Below are the code and all the weights of a small trained network. Each question names an input and a class and asks about switching units off, where a switched-off unit gives its printed mean instead of its output.

import numpy as np


def w(rows, s, z=0):
    codes = np.array(rows[::2]) - 128.0
    scale = np.full(codes.shape[1], s)
    scale[-1] = z or s
    return codes * scale


def norm(h):
    return h / np.sqrt((h * h).mean(-1, keepdims=True) + 1e-5)


def f(y):
    return np.maximum(y, 0)


def log_softmax(a):
    a = a - a.max(-1, keepdims=True)
    return a - np.log(np.exp(a).sum(-1, keepdims=True))


def net(x, mask):
    res = np.array(x, float).reshape(1, 6) / 4 @ E
    u = 0
    for l in range(2):
        y = f(norm(res) @ A[l][:, :-1].T + A[l][:, -1])
        res = res + np.where(mask[u : u + 6], y, B[l][:, -1]) @ B[l][:, :-1]
        u += 6
    return log_softmax(norm(res)[-1] @ U[:, :-1].T + U[:, -1])


A, B = {}, {}
E = w([
[174,206,102,159,212,103,143],'x0',
[186,74,163,153,121,163,149],'x1',
[191,219,219,115,65,122,77],'x2',
[160,253,91,26,102,190,135],'x3',
[201,100,181,207,204,80,111],'x4',
[206,60,133,139,166,174,144],'x5',
],0.0047)
A[0] = w([
[211,226,99,118,123,187,70,212],'L0N1',
[113,100,27,3,231,149,121,228],'L0N2',
[178,166,207,101,109,145,180,215],'L0N3',
[46,106,196,114,148,3,102,228],'L0N4',
[107,7,146,118,102,164,163,251],'L0N5',
[144,210,169,124,87,98,68,112],'L0N6',
],0.0059,0.0022)
B[0] = w([
[142,209,27,155,98,136,170,233],'L0N1',
[91,63,174,239,37,167,255,254],'L0N2',
[177,126,60,103,186,98,20,199],'L0N3',
[69,197,191,103,175,99,100,210],'L0N4',
[125,19,106,78,155,172,15,239],'L0N5',
[67,156,85,54,235,153,163,192],'L0N6',
],0.0056,0.0055)
A[1] = w([
[161,112,142,178,190,164,84,97],'L1N1',
[214,208,105,4,138,133,175,3],'L1N2',
[187,181,136,132,22,110,104,143],'L1N3',
[121,86,49,178,169,156,141,182],'L1N4',
[196,46,191,110,217,125,72,106],'L1N5',
[1,84,149,82,178,99,149,225],'L1N6',
],0.0056,0.0023)
B[1] = w([
[168,73,130,162,178,65,215,179],'L1N1',
[225,88,162,48,209,253,46,197],'L1N2',
[174,102,35,25,210,126,109,160],'L1N3',
[148,168,148,173,40,115,184,228],'L1N4',
[212,7,136,223,141,66,119,225],'L1N5',
[114,168,201,54,44,113,76,254],'L1N6',
],0.0054,0.0048)
U = w([
[240,202,76,92,224,219,67,222],'0',
[149,178,117,222,111,180,255,73],'1',
[236,52,212,225,220,53,69,231],'2',
[90,7,172,119,56,218,91,6],'3',
[87,198,215,96,170,87,53,120],'4',
],0.0061,0.0022)

Each question gives the input, the list of numbers given to net, and the class t.
The units are the neurons (one row each of A and B). Each row of codes is followed by its name. A weight is (code - 128) times the scale printed after its matrix; where a second scale follows, it is the last column's (A, B and U).
mask holds one flag per neuron, layer by layer. A switched-off neuron (its flag False) gives its mean, the last column of its row in B, instead of its output. The means were averaged over made-up inputs and are rounded, as every weight is.
A unit's drop is (log p(t) with every unit on - log p(t) with that unit switched off) / (log p(t) with every unit on - log p(t) with every unit switched off).
The circuit of an input: a set's keep is (log p(t) with only the set's units on - log p(t) with every unit switched off) / (log p(t) with every unit on - log p(t) with every unit switched off). Starting from all 12 units, units are removed one at a time, each time the one whose removal leaves the highest keep (on an exact tie, the one counted first), for as long as the keep stays at least 0.8.
circuit, biggest first: the units of the circuit, biggest drop first
most important unit: the unit with the biggest drop
top k neurons: the k neurons with the biggest drops, biggest first
top k neurons in layer l: the k neurons of layer l with the biggest drops, biggest first
drop when u is switched off: that unit's drop, to one decimal
input [8,-8,-4,-6,7,-8], class 4: most important unit : L0N4
input [5,-5,-8,0,4,3], class 1: circuit, biggest first : (L0N2; L1N4)
input [0,2,4,-5,-6,-1], class 4: circuit, biggest first : (L0N4; L0N2)
input [4,4,3,0,1,1], class 0: circuit, biggest first : (L0N1; L0N2)
input [-6,-5,4,1,1,2], class 0: top 2 neurons : (L0N2; L1N2)
input [2,-8,-3,2,5,-2], class 1: top 2 neurons : (L0N2; L0N5)
input [-6,-8,-1,-6,5,-2], class 4: top 2 neurons : (L0N4; L1N6)
input [1,-8,8,-4,4,2], class 4: top 3 neurons : (L0N4; L0N6; L0N5)
input [-8,2,1,1,-2,-8], class 4: top 2 neurons in layer 0 : (L0N2; L0N4)
input [-8,2,8,0,-3,-2], class 0: top 2 neurons in layer 0 : (L0N2; L0N3)
input [-4,-8,2,-8,-3,1], class 4: top 2 neurons in layer 0 : (L0N4; L0N2)
input [6,-1,8,-8,6,-8], class 4: drop when L0N4 is switched off : 0.6
input [-1,3,-4,7,4,-2], class 1: drop when L0N2 is switched off : 0.6
input [4,-1,-8,7,7,-2], class 1: drop when L0N2 is switched off : 0.1
input [6,-3,-2,4,-4,0], class 1: drop when L0N2 is switched off : 0.6
input [-4,-6,5,-5,6,-2], class 4: most important unit : L0N4
input [5,-8,-7,0,8,3], class 1: top 2 neurons in layer 1 : (L1N4; L1N2)
